Below is a small trained network, with its code and all its weights. Each question gives an input and a class and asks what happens when units are switched off, that is, made to give their printed mean instead of their output.

import numpy as np


def w(rows, s, z=0):
    codes = np.array(rows[::2]) - 128.0
    scale = np.full(codes.shape[1], s)
    scale[-1] = z or s
    return codes * scale


def f(y):
    return np.maximum(y, 0)


def log_softmax(a):
    a = a - a.max(-1, keepdims=True)
    return a - np.log(np.exp(a).sum(-1, keepdims=True))


def net(x, mask):
    res = np.array(x, float).reshape(1, 6) / 4 @ E
    y = f(res @ A[0][:, :-1].T + A[0][:, -1])
    res = res + np.where(mask, y, B[0][:, -1]) @ B[0][:, :-1]
    return log_softmax(res[-1] @ U[:, :-1].T + U[:, -1])


A, B = {}, {}
E = w([
[48,160,60,136,168,117,190,183,140,186,142],'x0',
[82,183,117,194,101,90,72,170,98,58,198],'x1',
[129,233,112,107,109,141,49,148,145,189,65],'x2',
[137,135,129,133,129,114,135,122,121,135,129],'x3',
[171,166,139,254,194,178,145,115,181,116,132],'x4',
[62,166,128,100,187,143,126,39,73,87,95],'x5',
],0.0085)
A[0] = w([
[57,164,120,136,92,108,86,144,122,2,179,29],'N1',
[133,76,142,161,159,92,192,161,108,118,145,185],'N2',
[112,169,145,174,220,170,123,69,130,121,134,147],'N3',
[22,174,43,141,179,109,156,175,114,194,165,150],'N4',
[149,151,163,240,148,155,118,123,157,90,130,68],'N5',
[92,127,160,175,89,90,66,116,67,94,188,120],'N6',
[131,177,120,195,155,94,86,133,136,97,183,60],'N7',
[92,163,180,93,178,167,106,18,91,66,107,168],'N8',
[113,188,128,165,90,112,69,118,154,162,58,6],'N9',
[55,87,149,73,112,53,125,126,55,118,117,136],'N10',
[112,86,150,146,123,83,145,118,104,102,185,55],'N11',
[93,86,70,43,47,101,107,97,22,124,158,99],'N12',
[82,91,113,150,147,107,193,133,109,151,175,151],'N13',
[206,67,204,126,103,116,68,54,94,76,166,207],'N14',
[84,105,133,79,78,90,117,114,13,124,117,54],'N15',
[162,147,157,202,208,171,126,71,159,103,125,135],'N16',
[72,140,66,120,166,100,216,152,184,192,158,142],'N17',
[111,170,131,111,123,127,31,134,137,193,56,64],'N18',
[160,67,143,66,127,194,173,71,141,222,43,138],'N19',
[79,127,131,152,79,82,105,166,102,88,148,42],'N20',
[47,172,117,93,182,144,157,14,74,112,122,203],'N21',
[135,53,170,103,190,102,196,100,160,135,142,153],'N22',
[132,76,154,132,118,135,134,106,129,77,143,130],'N23',
[71,164,109,160,116,66,79,152,91,105,166,103],'N24',
[109,82,154,161,149,79,179,120,125,105,143,53],'N25',
[195,90,169,142,53,128,130,193,213,172,185,219],'N26',
[210,144,175,136,72,124,4,63,109,122,100,145],'N27',
[103,120,106,43,99,61,100,139,131,119,126,13],'N28',
[128,98,149,60,102,89,78,133,122,140,156,90],'N29',
[145,143,139,175,167,183,162,118,130,101,118,46],'N30',
[129,179,95,114,125,123,90,158,163,148,110,44],'N31',
[92,35,106,149,107,139,149,118,108,71,147,30],'N32',
[113,40,128,161,131,114,162,103,90,97,185,44],'N33',
[102,177,118,175,44,85,98,176,87,84,176,91],'N34',
],0.0071,0.0022)
B[0] = w([
[145,82,134,132,161,100,191,106,186,92,56,223],'N1',
[115,195,133,95,118,120,100,166,152,125,140,202],'N2',
[129,74,64,207,71,128,121,184,143,155,190,204],'N3',
[42,78,223,126,134,197,132,164,53,116,149,255],'N4',
[202,105,89,165,98,198,174,153,131,195,134,214],'N5',
[110,124,136,138,178,111,173,77,145,112,72,216],'N6',
[131,66,99,136,167,122,216,65,186,114,96,200],'N7',
[106,142,125,178,47,53,80,200,92,97,67,234],'N8',
[161,244,102,38,183,151,93,136,211,90,200,182],'N9',
[166,95,64,141,78,135,168,179,139,210,171,234],'N10',
[165,169,148,47,160,156,64,128,204,84,158,181],'N11',
[187,103,87,171,104,178,184,124,149,189,187,253],'N12',
[135,192,195,66,165,135,102,134,107,132,163,200],'N13',
[59,138,226,99,145,209,149,159,54,156,142,243],'N14',
[187,91,73,177,74,161,197,174,183,170,153,219],'N15',
[174,59,94,172,110,155,195,194,179,180,174,219],'N16',
[64,85,208,130,118,172,198,132,38,113,111,227],'N17',
[151,217,113,30,188,104,114,140,213,102,222,203],'N18',
[129,59,154,125,217,65,199,64,219,53,47,249],'N19',
[156,81,134,145,171,114,168,48,169,83,73,193],'N20',
[85,140,112,200,45,42,55,220,142,92,84,252],'N21',
[113,177,134,81,147,100,123,111,199,93,136,208],'N22',
[104,187,153,86,162,154,100,123,137,115,164,180],'N23',
[112,92,145,109,180,114,206,70,147,117,89,217],'N24',
[148,201,104,65,124,146,75,163,158,63,167,176],'N25',
[82,95,124,185,3,12,35,220,100,48,45,251],'N26',
[43,131,239,98,166,199,165,174,67,163,154,228],'N27',
[201,112,60,166,149,195,178,155,141,173,174,194],'N28',
[174,69,89,173,117,170,169,130,151,164,159,187],'N29',
[203,105,67,121,97,143,154,120,150,216,146,173],'N30',
[127,181,130,111,192,126,143,194,119,103,143,171],'N31',
[125,196,96,90,176,134,72,150,139,87,165,187],'N32',
[128,221,108,66,157,108,69,164,183,48,190,201],'N33',
[126,78,143,110,179,96,190,78,167,89,64,234],'N34',
],0.0051,0.0075)
U = w([
[174,103,66,148,110,173,144,143,143,168,158,89],'0',
[135,102,129,120,175,96,149,87,162,111,65,86],'1',
[139,205,114,81,160,129,98,144,152,117,167,100],'2',
[95,119,186,120,139,183,132,148,65,136,131,101],'3',
[119,124,106,158,65,64,91,167,118,114,88,103],'4',
[128,129,129,131,127,119,126,127,130,138,124,246],'5',
[139,126,98,126,142,112,96,108,79,141,140,152],'6',
[163,134,63,135,127,142,32,2,60,160,141,22],'7',
],0.016,0.012)

Each question gives the input, the list of numbers given to net, and the class t.
The units are the neurons (one row each of A and B). Each row of codes is followed by its name. A weight is (code - 128) times the scale printed after its matrix; where a second scale follows, it is the last column's (A, B and U).
mask holds one flag per neuron, in row order. A switched-off neuron (its flag False) gives its mean, the last column of its row in B, instead of its output. The means were averaged over made-up inputs and are rounded, as every weight is.
A unit's drop is (log p(t) with every unit on - log p(t) with that unit switched off) / (log p(t) with every unit on - log p(t) with every unit switched off).
The circuit of an input: a set's keep is (log p(t) with only the set's units on - log p(t) with every unit switched off) / (log p(t) with every unit on - log p(t) with every unit switched off). Starting from the 12 units with the biggest drops (on a tie, the unit counted first), units are removed one at a time, each time the one whose removal leaves the highest keep (on an exact tie, the one counted first), for as long as the keep stays at least 0.8.
circuit, biggest first: the units of the circuit, biggest drop first
most important unit: the unit with the biggest drop
k most important neurons: the k neurons with the biggest drops, biggest first
drop when u is switched off: that unit's drop, to one decimal
input [8,-5,8,0,0,-7], class 2: most important unit	N18
input [-8,-1,-8,-5,-3,8], class 2: circuit, biggest first	(N33, N32)
input [3,6,-8,-3,-8,-7], class 0: 2 most important neurons	(N12, N10)
input [6,-4,1,0,0,-3], class 3: circuit, biggest first	(N17, N4)
input [-3,-1,8,4,-6,5], class 2: 2 most important neurons	(N18, N9)
input [2,6,-4,-3,0,8], class 4: 2 most important neurons	(N21, N8)
input [-5,4,4,-3,-3,7], class 4: 3 most important neurons	(N8, N21, N4)
input [-1,6,-4,2,-6,1], class 0: 4 most important neurons	(N12, N10, N15, N19)
input [-6,6,2,3,8,2], class 0: 2 most important neurons	(N5, N16)
input [2,5,-3,0,4,7], class 4: 3 most important neurons	(N21, N8, N3)
input [6,7,-7,-8,-8,-3], class 0: 2 most important neurons	(N12, N10)
input [1,-5,5,-1,1,-2], class 1: 2 most important neurons	(N19, N33)
input [-4,2,-3,-5,4,5], class 4: 2 most important neurons	(N8, N21)
input [4,1,2,-2,-3,6], class 4: circuit, biggest first	(N21)
input [6,5,0,1,-4,7], class 4: 3 most important neurons	(N21, N14, N27)
input [0,-4,-6,-6,-4,7], class 4: circuit, biggest first	(N21, N8)
input [-8,6,2,2,8,-1], class 0: 3 most important neurons	(N5, N16, N4)
input [-4,0,6,6,8,0], class 0: 2 most important neurons	(N16, N5)
input [-6,-8,1,-3,-4,-5], class 1: 2 most important neurons	(N19, N4)
input [-6,-2,7,3,5,-8], class 4: most important unit	N26
input [-8,-5,-6,-5,3,-2], class 3: 2 most important neurons	(N14, N27)
input [-1,7,-3,-3,4,6], class 1: drop when N7 is switched off	0.3
input [-1,4,-5,-1,2,7], class 4: drop when N8 is switched off	0.4
input [-5,-3,-6,-5,8,3], class 0: drop when N30 is switched off	0.0
input [-5,6,4,3,1,0], class 1: drop when N1 is switched off	0.1
